Here is a tiny trained network, its code and every weight. The questions are about switching its units off for an input and a class, where a switched-off unit gives its printed mean instead of its output.

import numpy as np


def w(rows, s, z=0):
    codes = np.array(rows[::2]) - 128.0
    scale = np.full(codes.shape[1], s)
    scale[-1] = z or s
    return codes * scale


def f(y):
    return y / 2 * (1 + np.tanh(0.7978845608 * (y + 0.044715 * y**3)))


def log_softmax(a):
    a = a - a.max(-1, keepdims=True)
    return a - np.log(np.exp(a).sum(-1, keepdims=True))


def net(x, mask):
    res = np.array(x, float).reshape(1, 6) / 4 @ E
    y = f(res @ A[0][:, :-1].T + A[0][:, -1])
    res = res + np.where(mask, y, B[0][:, -1]) @ B[0][:, :-1]
    return log_softmax(res[-1] @ U[:, :-1].T + U[:, -1])


A, B = {}, {}
E = w([
[184,221,144,189,238,137,196,150],'x0',
[20,70,102,186,160,77,46,89],'x1',
[69,180,135,128,2,25,124,150],'x2',
[142,77,133,197,156,48,109,69],'x3',
[170,248,101,134,84,139,31,111],'x4',
[177,6,235,66,159,85,90,155],'x5',
],0.005)
A[0] = w([
[150,253,100,122,123,199,163,132,181],'n0',
[177,102,139,92,211,206,80,174,249],'n1',
[71,122,125,108,39,109,50,153,173],'n2',
[123,185,115,181,209,85,147,178,205],'n3',
[83,138,102,176,207,141,70,112,82],'n4',
[175,170,182,96,108,106,209,202,253],'n5',
],0.014,0.0048)
B[0] = w([
[88,157,51,176,94,206,64,120,252],'n0',
[157,109,162,137,196,197,162,102,235],'n1',
[86,167,152,5,93,74,131,131,239],'n2',
[117,150,201,167,155,89,149,44,207],'n3',
[187,194,143,123,106,88,181,141,169],'n4',
[181,158,146,64,177,197,168,119,254],'n5',
],0.017,0.0098)
U = w([
[196,173,134,56,83,122,151,135,141],'0',
[121,184,89,155,114,202,99,80,90],'1',
[134,2,203,100,224,168,155,89,254],'2',
[35,128,104,98,33,31,62,128,92],'3',
[136,39,42,195,101,195,81,145,91],'4',
[154,129,156,230,121,43,135,86,54],'5',
],0.0067,0.0033)

Each question gives the input, the list of numbers given to net, and the class t.
The units are the neurons (one row each of A and B). Each row of codes is followed by its name. A weight is (code - 128) times the scale printed after its matrix; where a second scale follows, it is the last column's (A, B and U).
mask holds one flag per neuron, in row order. A switched-off neuron (its flag False) gives its mean, the last column of its row in B, instead of its output. The means were averaged over made-up inputs and are rounded, as every weight is.
A unit's drop is (log p(t) with every unit on - log p(t) with that unit switched off) / (log p(t) with every unit on - log p(t) with every unit switched off).
The circuit of an input: a set's keep is (log p(t) with only the set's units on - log p(t) with every unit switched off) / (log p(t) with every unit on - log p(t) with every unit switched off). Starting from all 6 units, units are removed one at a time, each time the one whose removal leaves the highest keep (on an exact tie, the one counted first), for as long as the keep stays at least 0.8.
circuit, biggest first: the units of the circuit, biggest drop first
most important unit: the unit with the biggest drop
top k neurons: the k neurons with the biggest drops, biggest first
drop when u is switched off: that unit's drop, to one decimal
input [4,8,8,6,7,-7], class 3: most important unit -> n2
input [2,6,7,6,-7,-4], class 5: circuit, biggest first -> n3; n5
input [-2,-4,-3,0,-5,-5], class 4: circuit, biggest first -> n2; n3; n4
input [7,-2,-2,8,1,-1], class 5: circuit, biggest first -> n3; n4
input [3,2,1,4,7,-2], class 5: circuit, biggest first -> n5; n3
input [3,6,-6,7,-8,-4], class 5: top 2 neurons -> n4; n5
input [-5,1,0,5,-4,-3], class 3: circuit, biggest first -> n5; n1
input [0,0,4,7,-1,-3], class 5: top 2 neurons -> n0; n5
input [-3,0,-4,2,0,-4], class 4: top 3 neurons -> n2; n5; n3
input [1,6,-2,2,3,-2], class 5: top 2 neurons -> n5; n2
input [-6,8,-1,4,7,-3], class 3: top 3 neurons -> n5; n1; n2
input [-5,8,0,6,-2,-4], class 3: top 3 neurons -> n5; n1; n2
input [-5,-3,-5,-8,2,1], class 2: top 2 neurons -> n1; n4
input [-3,-8,-6,-6,4,6], class 2: circuit, biggest first -> n1
input [-3,3,-2,3,3,-2], class 3: top 2 neurons -> n5; n1
input [-6,-8,-8,2,7,-6], class 4: drop when n4 is switched off -> 0.1
input [0,-8,5,-6,7,2], class 1: drop when n0 is switched off -> 2.7
input [-5,-6,-3,5,-2,-7], class 4: drop when n5 is switched off -> 0.1
